Below is a small trained network, with its code and all its weights. Each question gives an input and a class and asks what happens when units are switched off, that is, made to give their printed mean instead of their output.

import numpy as np


def w(rows, s, z=0):
    codes = np.array(rows[::2]) - 128.0
    scale = np.full(codes.shape[1], s)
    scale[-1] = z or s
    return codes * scale


def norm(h):
    return h / np.sqrt((h * h).mean(-1, keepdims=True) + 1e-5)


def f(y):
    return y / 2 * (1 + np.tanh(0.7978845608 * (y + 0.044715 * y**3)))


def log_softmax(a):
    a = a - a.max(-1, keepdims=True)
    return a - np.log(np.exp(a).sum(-1, keepdims=True))


def net(x, mask):
    res = np.array(x, float).reshape(1, 7) / 4 @ E
    u = 0
    for l in range(4):
        y = f(norm(res) @ A[l][:, :-1].T + A[l][:, -1])
        res = res + np.where(mask[u : u + 8], y, B[l][:, -1]) @ B[l][:, :-1]
        u += 8
    return log_softmax(norm(res)[-1] @ U[:, :-1].T + U[:, -1])


A, B = {}, {}
E = w([
[119,127,170,214],'x0',
[213,185,31,186],'x1',
[85,225,100,125],'x2',
[192,253,206,155],'x3',
[41,177,106,158],'x4',
[143,112,176,214],'x5',
[156,148,207,121],'x6',
],0.0052)
A[0] = w([
[81,143,101,78,50],'L0N0',
[95,95,11,167,129],'L0N1',
[119,51,98,173,112],'L0N2',
[138,65,76,110,168],'L0N3',
[86,42,130,148,94],'L0N4',
[156,114,143,68,44],'L0N5',
[145,112,119,72,4],'L0N6',
[199,120,93,131,14],'L0N7',
],0.011,0.0011)
B[0] = w([
[165,145,158,49,184],'L0N0',
[136,119,71,182,252],'L0N1',
[57,133,149,180,189],'L0N2',
[136,162,72,153,195],'L0N3',
[3,161,213,69,207],'L0N4',
[161,33,20,87,155],'L0N5',
[165,168,94,114,145],'L0N6',
[150,46,125,201,157],'L0N7',
],0.0068,0.0041)
A[1] = w([
[77,68,182,128,168],'L1N0',
[128,101,166,164,47],'L1N1',
[193,117,164,27,4],'L1N2',
[184,86,64,110,122],'L1N3',
[172,127,164,132,69],'L1N4',
[111,130,159,120,115],'L1N5',
[130,163,165,255,53],'L1N6',
[22,37,160,81,116],'L1N7',
],0.0081,0.0028)
B[1] = w([
[2,105,62,202,199],'L1N0',
[194,87,87,133,119],'L1N1',
[139,138,83,138,157],'L1N2',
[107,129,82,108,163],'L1N3',
[188,177,120,53,123],'L1N4',
[153,115,73,239,136],'L1N5',
[194,173,107,157,207],'L1N6',
[105,123,196,139,255],'L1N7',
],0.0068,0.0037)
A[2] = w([
[153,155,98,96,40],'L2N0',
[54,123,111,111,109],'L2N1',
[23,113,132,58,1],'L2N2',
[144,184,148,119,150],'L2N3',
[42,2,200,140,189],'L2N4',
[192,93,124,172,88],'L2N5',
[205,196,119,54,167],'L2N6',
[130,193,232,125,28],'L2N7',
],0.0079,0.0037)
B[2] = w([
[136,104,160,176,120],'L2N0',
[138,122,197,62,167],'L2N1',
[156,69,139,135,173],'L2N2',
[108,200,138,220,159],'L2N3',
[2,86,243,224,255],'L2N4',
[109,38,106,113,138],'L2N5',
[28,133,125,166,212],'L2N6',
[120,118,177,94,144],'L2N7',
],0.0068,0.0048)
A[3] = w([
[87,147,198,81,4],'L3N0',
[146,190,200,144,20],'L3N1',
[58,83,116,54,53],'L3N2',
[62,172,160,167,126],'L3N3',
[119,87,18,30,129],'L3N4',
[126,122,175,142,81],'L3N5',
[255,127,147,59,253],'L3N6',
[178,126,119,164,127],'L3N7',
],0.0079,0.0021)
B[3] = w([
[105,132,36,155,163],'L3N0',
[154,154,180,21,158],'L3N1',
[147,101,165,66,177],'L3N2',
[134,150,100,37,253],'L3N3',
[209,149,119,92,198],'L3N4',
[121,145,103,145,141],'L3N5',
[184,2,151,187,161],'L3N6',
[62,123,123,144,148],'L3N7',
],0.0069,0.0034)
U = w([
[4,120,168,140,254],'0',
[144,176,31,145,174],'1',
[118,67,38,210,3],'2',
[101,193,164,63,42],'3',
[164,115,91,165,133],'4',
[126,67,118,27,47],'5',
[195,199,224,169,97],'6',
[216,40,84,139,127],'7',
],0.016,0.0062)

Each question gives the input, the list of numbers given to net, and the class t.
The units are the neurons (one row each of A and B). Each row of codes is followed by its name. A weight is (code - 128) times the scale printed after its matrix; where a second scale follows, it is the last column's (A, B and U).
mask holds one flag per neuron, layer by layer. A switched-off neuron (its flag False) gives its mean, the last column of its row in B, instead of its output. The means were averaged over made-up inputs and are rounded, as every weight is.
A unit's drop is (log p(t) with every unit on - log p(t) with that unit switched off) / (log p(t) with every unit on - log p(t) with every unit switched off).
The circuit of an input: a set's keep is (log p(t) with only the set's units on - log p(t) with every unit switched off) / (log p(t) with every unit on - log p(t) with every unit switched off). Starting from the 12 units with the biggest drops (on a tie, the unit counted first), units are removed one at a time, each time the one whose removal leaves the highest keep (on an exact tie, the one counted first), for as long as the keep stays at least 0.8.
units of the circuit, in order: the units of the circuit, biggest drop first
k most important neurons: the k neurons with the biggest drops, biggest first
k most important neurons of layer l: the k neurons of layer l with the biggest drops, biggest first
input [-7,-5,-1,8,-6,-2,4], class 7: 2 most important neurons : [L2N4 L0N5]
input [7,-2,4,-1,-4,0,5], class 6: 4 most important neurons of layer 0 : [L0N4 L0N5 L0N2 L0N7]
input [-2,6,-8,8,2,3,3], class 7: units of the circuit, in order : [L2N4 L3N6 L0N4]
input [3,3,2,-3,5,5,4], class 1: 2 most important neurons : [L1N6 L2N4]
input [8,-2,5,1,-6,-4,-2], class 6: most important neuron : [L0N4]
input [-7,-6,-1,7,1,-1,3], class 3: units of the circuit, in order : [L2N4 L0N4]
input [5,-4,2,3,2,2,-2], class 6: 2 most important neurons : [L1N6 L0N4]
input [-4,-4,3,-5,-4,-3,-6], class 5: 2 most important neurons of layer 3 : [L3N4 L3N2]
input [5,3,-1,1,0,-8,0], class 4: units of the circuit, in order : [L0N7 L0N4]
input [-5,-1,-1,7,-4,-4,3], class 7: 2 most important neurons of layer 0 : [L0N5 L0N4]
input [-2,-3,7,7,2,-3,-1], class 3: 2 most important neurons : [L2N4 L3N1]
input [1,-3,8,0,4,7,0], class 6: 3 most important neurons of layer 0 : [L0N4 L0N2 L0N5]
input [-8,-5,-2,5,0,-6,-1], class 5: 2 most important neurons : [L2N6 L0N5]
input [7,2,8,-5,7,6,5], class 1: 4 most important neurons : [L1N6 L2N4 L0N4 L1N7]
input [-2,0,-3,-2,-2,-5,-8], class 7: units of the circuit, in order : [L3N4 L2N6]
input [-7,-3,7,6,-4,3,-7], class 1: units of the circuit, in order : [L2N4]
input [-2,5,3,1,-2,-5,6], class 1: 3 most important neurons : [L2N6 L2N4 L0N4]
input [2,0,6,1,5,-2,-8], class 1: units of the circuit, in order : [L2N4 L0N4]
input [4,2,6,6,8,6,-4], class 6: units of the circuit, in order : [L1N0 L1N6]
input [-1,3,0,-8,-8,-8,2], class 1: 2 most important neurons of layer 0 : [L0N3 L0N6]
input [-2,-2,-8,-6,-5,-4,3], class 0: units of the circuit, in order : [L2N4]
input [-1,2,-2,-5,3,-8,-5], class 7: 2 most important neurons : [L3N4 L2N4]
input [-8,-4,5,0,7,-7,2], class 5: 2 most important neurons of layer 2 : [L2N4 L2N2]
input [-3,-6,5,2,-5,-1,-3], class 5: 2 most important neurons : [L0N5 L2N6]
input [5,-4,6,1,5,-8,-1], class 3: 4 most important neurons of layer 0 : [L0N4 L0N0 L0N2 L0N7]
input [-7,-2,6,-4,-7,6,1], class 7: 3 most important neurons of layer 0 : [L0N6 L0N5 L0N3]
